Below are the code and all the weights of a small trained network. Each question names an input and a target symbol and asks about switching units off, where a switched-off unit gives its printed mean instead of its output.

import numpy as np


def w(rows, s, z=0):
    codes = np.array(rows[::2]) - 128.0
    scale = np.full(codes.shape[1], s)
    scale[-1] = z or s
    return codes * scale


def norm(h):
    return h / np.sqrt((h * h).mean(-1, keepdims=True) + 1e-5)


def f(y):
    return np.maximum(y, 0)


def softmax(a):
    e = np.exp(a - a.max(-1, keepdims=True))
    return e / e.sum(-1, keepdims=True)


def log_softmax(a):
    a = a - a.max(-1, keepdims=True)
    return a - np.log(np.exp(a).sum(-1, keepdims=True))


def net(x, mask):
    ids = ['ΔΛΞΠΩβγεζηθμστ'.index(c) for c in x.split()]
    T = len(ids)
    res = E[ids] + P[:T]
    u = 0
    for l in range(2):
        q, k, v = (norm(res) @ M[l].T for M in (Q, K, V))
        z = softmax(np.where(np.tri(T) > 0, q @ k.T / 4**0.5, -1e9)) @ v
        res = res + np.where(mask[u], z, O[l][:, -1]) @ O[l][:, :-1]
        u += 1
        y = f(norm(res) @ A[l][:, :-1].T + A[l][:, -1])
        res = res + np.where(mask[u : u + 4], y, B[l][:, -1]) @ B[l][:, :-1]
        u += 4
    return log_softmax(norm(res)[-1] @ U[:, :-1].T + U[:, -1])


Q, K, V, O, A, B = {}, {}, {}, {}, {}, {}
E = w([
[143,140,70,141,91,145,129,77],'Δ',
[116,106,146,123,117,144,85,4],'Λ',
[165,71,163,130,161,82,169,77],'Ξ',
[156,146,88,83,169,145,89,193],'Π',
[111,134,142,99,162,114,25,173],'Ω',
[160,205,162,70,85,93,119,123],'β',
[85,177,181,98,138,99,94,64],'γ',
[152,89,65,99,83,64,173,95],'ε',
[200,101,106,96,137,86,191,105],'ζ',
[216,99,99,118,135,147,129,44],'η',
[84,94,88,107,166,115,41,157],'θ',
[108,126,80,98,196,131,110,165],'μ',
[175,116,57,101,65,136,119,39],'σ',
[72,150,83,90,141,106,61,168],'τ',
],0.019)
P = w([
[96,185,142,253,114,85,134,160],'0',
[183,213,62,121,246,68,65,97],'1',
[165,203,109,116,209,88,90,100],'2',
[163,185,112,101,194,100,108,96],'3',
[150,168,113,85,182,103,116,98],'4',
[145,154,124,73,169,107,125,102],'5',
[142,140,142,62,163,119,139,109],'6',
[133,124,151,50,159,128,148,120],'7',
[123,110,160,40,148,142,162,128],'8',
[113,96,167,27,141,160,176,138],'9',
[102,85,176,15,130,188,200,146],'10',
[98,71,175,1,130,213,213,163],'11',
],0.0098)
Q[0] = w([
[142,127,131,91,113,71,172,84],'L0H0',
[153,152,175,175,73,130,164,91],'L0H0',
[102,198,166,116,139,121,92,137],'L0H0',
[172,100,126,44,100,164,106,8],'L0H0',
],0.019)
K[0] = w([
[62,124,118,20,119,185,102,113],'L0H0',
[118,185,140,53,128,89,139,66],'L0H0',
[88,142,88,150,178,28,134,153],'L0H0',
[92,45,186,3,117,137,173,164],'L0H0',
],0.015)
V[0] = w([
[134,56,115,169,110,185,24,70],'L0H0',
[35,49,98,135,242,131,207,53],'L0H0',
[71,110,1,82,140,188,95,161],'L0H0',
[11,176,228,209,80,125,93,131],'L0H0',
],0.0086)
O[0] = w([
[217,95,144,152,130,254,80,226,194],'L0H0',
[213,242,8,177,199,141,108,114,148],'L0H0',
[223,88,160,158,189,114,105,96,254],'L0H0',
[184,180,144,32,44,152,68,100,77],'L0H0',
],0.013,0.0065)
A[0] = w([
[173,128,157,158,127,112,148,3,198],'L0N0',
[148,181,171,107,108,139,94,94,254],'L0N1',
[171,120,142,91,150,115,98,145,129],'L0N2',
[138,173,166,93,156,114,153,171,151],'L0N3',
],0.016,0.006)
B[0] = w([
[150,30,85,101,100,22,223,169,254],'L0N0',
[155,157,110,142,231,144,219,173,235],'L0N1',
[110,109,165,167,99,150,189,7,249],'L0N2',
[89,67,73,141,193,106,108,95,163],'L0N3',
],0.014,0.0094)
Q[1] = w([
[106,118,83,128,110,97,111,193],'L1H0',
[152,142,118,149,157,105,231,220],'L1H0',
[124,78,155,59,198,136,69,102],'L1H0',
[86,115,66,74,248,114,8,113],'L1H0',
],0.013)
K[1] = w([
[76,85,91,47,122,106,61,100],'L1H0',
[130,45,55,140,101,158,199,116],'L1H0',
[89,194,246,108,69,144,95,231],'L1H0',
[61,195,147,94,98,191,44,206],'L1H0',
],0.013)
V[1] = w([
[121,51,85,175,175,157,151,12],'L1H0',
[158,166,119,202,24,142,216,74],'L1H0',
[155,144,149,116,254,183,94,129],'L1H0',
[134,48,53,114,53,168,133,179],'L1H0',
],0.011)
O[1] = w([
[151,238,183,147,136,178,19,94,250],'L1H0',
[26,159,98,176,113,189,145,110,170],'L1H0',
[159,111,133,123,7,83,73,212,150],'L1H0',
[118,178,173,106,213,158,160,206,163],'L1H0',
],0.013,0.011)
A[1] = w([
[193,164,112,88,84,250,55,128,55],'L1N0',
[109,77,131,128,178,81,184,107,56],'L1N1',
[173,90,183,130,133,163,184,83,6],'L1N2',
[97,49,93,224,113,158,100,191,3],'L1N3',
],0.014,0.0061)
B[1] = w([
[117,115,66,145,100,178,67,172,234],'L1N0',
[88,139,126,106,69,177,64,150,254],'L1N1',
[136,172,167,179,56,95,184,152,201],'L1N2',
[81,248,135,141,120,34,164,184,152],'L1N3',
],0.018,0.0089)
U = w([
[139,97,134,112,170,117,128,247,125],'Δ',
[128,110,74,140,71,195,70,142,209],'Λ',
[111,208,51,136,128,99,112,8,60],'Ξ',
[64,3,98,204,96,93,143,197,66],'Π',
[77,141,149,140,43,189,198,167,20],'Ω',
[72,127,183,66,95,135,105,76,253],'β',
[146,167,52,2,129,126,179,154,163],'γ',
[61,53,62,156,159,165,152,71,124],'ε',
[46,154,88,146,124,102,94,74,86],'ζ',
[70,216,139,170,116,81,110,212,87],'η',
[182,151,159,205,90,116,164,72,102],'θ',
[164,59,73,119,181,48,83,111,145],'μ',
[86,150,190,131,210,184,124,176,161],'σ',
[170,45,97,67,90,119,189,139,159],'τ',
],0.0087,0.0037)

Each question gives the input, a string of symbols that net reads in full, and the target symbol t.
The units are the heads (4 rows each of Q, K, V and O) and the neurons (one row each of A and B). Each row of codes is followed by its name. A weight is (code - 128) times the scale printed after its matrix; where a second scale follows, it is the last column's (O, A, B and U).
mask holds one flag per unit, layer by layer, with each layer's heads first. A switched-off unit (its flag False) gives its mean, the last column of its rows in O or B, instead of its output. The means were averaged over made-up inputs and are rounded, as every weight is.
A unit's drop is (log p(t) with every unit on - log p(t) with that unit switched off) / (log p(t) with every unit on - log p(t) with every unit switched off).
The circuit of an input: a set's keep is (log p(t) with only the set's units on - log p(t) with every unit switched off) / (log p(t) with every unit on - log p(t) with every unit switched off). Starting from all 10 units, units are removed one at a time, each time the one whose removal leaves the highest keep (on an exact tie, the one counted first), for as long as the keep stays at least 0.8.
units of the circuit, in order: the units of the circuit, biggest drop first
unit that matters most: the unit with the biggest drop
top k neurons in layer l: the k neurons of layer l with the biggest drops, biggest first
input σ σ ε, target σ: units of the circuit, in order => [L0H0; L1H0]
input ζ τ θ θ ε θ θ θ Λ γ Ξ, target γ: units of the circuit, in order => [L0H0; L0N2]
input θ Ξ σ Π Δ, target Π: units of the circuit, in order => [L0H0]
input Ω θ Π θ, target τ: units of the circuit, in order => [L1H0; L0H0]
input η Λ β τ, target Δ: units of the circuit, in order => [L0H0; L1H0; L0N2]
input γ Π γ β Λ Λ θ η Λ μ γ, target μ: units of the circuit, in order => [L0H0; L0N0]
input Ξ Λ θ θ, target γ: units of the circuit, in order => [L0H0; L0N2; L1H0]
input γ θ θ β Π, target Π: top 2 neurons in layer 0 => [L0N1; L0N2]
input θ θ Ω Π θ μ Λ θ σ, target θ: top 2 neurons in layer 1 => [L1N2; L1N0]
input Ξ θ Ξ β θ μ Π Ξ σ, target Ξ: units of the circuit, in order => [L0H0; L1H0]
input Ξ Λ Ξ θ Δ Ω θ Λ Π, target γ: units of the circuit, in order => [L0H0; L1H0; L0N2]
input γ θ γ μ γ ε Δ θ, target Π: units of the circuit, in order => [L0H0; L1H0; L0N1; L1N3]
input Ξ Δ σ, target σ: top 2 neurons in layer 0 => [L0N1; L0N2]
input Π θ θ β Π Λ, target Π: unit that matters most => L0N0
input Λ Δ Ξ θ Λ θ Π Ξ, target Π: units of the circuit, in order => [L0H0; L1N1]
input θ β Ξ, target β: top 2 neurons in layer 1 => [L1N1; L1N0]
input θ Ξ σ θ ζ σ Λ Ξ γ θ β, target θ: units of the circuit, in order => [L0H0; L0N2]
input Ξ β Ξ θ ζ γ Ξ Λ Λ Λ θ ζ, target θ: top 2 neurons in layer 1 => [L1N2; L1N0]
input Π θ Π μ ε, target μ: units of the circuit, in order => [L0H0; L0N2; L1H0]
input Λ θ ζ θ θ Δ μ η γ ε, target γ: unit that matters most => L0H0
input γ Λ Λ θ η γ τ, target Π: units of the circuit, in order => [L0H0; L1H0; L0N1]
input η ζ η θ σ ε Π γ η θ μ, target Δ: top 3 neurons in layer 0 => [L0N2; L0N0; L0N1]
input Λ Π Λ θ θ ζ θ θ Π η, target Π: top 2 neurons in layer 0 => [L0N0; L0N2]
input Λ σ θ Π θ θ η θ ε, target θ: top 2 neurons in layer 0 => [L0N0; L0N1]
input Π β Λ Ξ σ σ, target σ: top 3 neurons in layer 0 => [L0N2; L0N1; L0N0]
input θ τ ε θ ζ θ θ Ξ Λ Ω, target Λ: top 2 neurons in layer 0 => [L0N2; L0N0]
input Λ β θ σ Π β η, target β: units of the circuit, in order => [L0H0]
input θ Π θ μ γ σ Λ θ σ Π σ, target Π: top 2 neurons in layer 0 => [L0N0; L0N2]
input σ θ Ω ζ θ Π, target σ: top 2 neurons in layer 0 => [L0N2; L0N3]
input Δ ζ ζ η η Ω σ θ Π Ω θ, target Ω: top 2 neurons in layer 0 => [L0N2; L0N3]
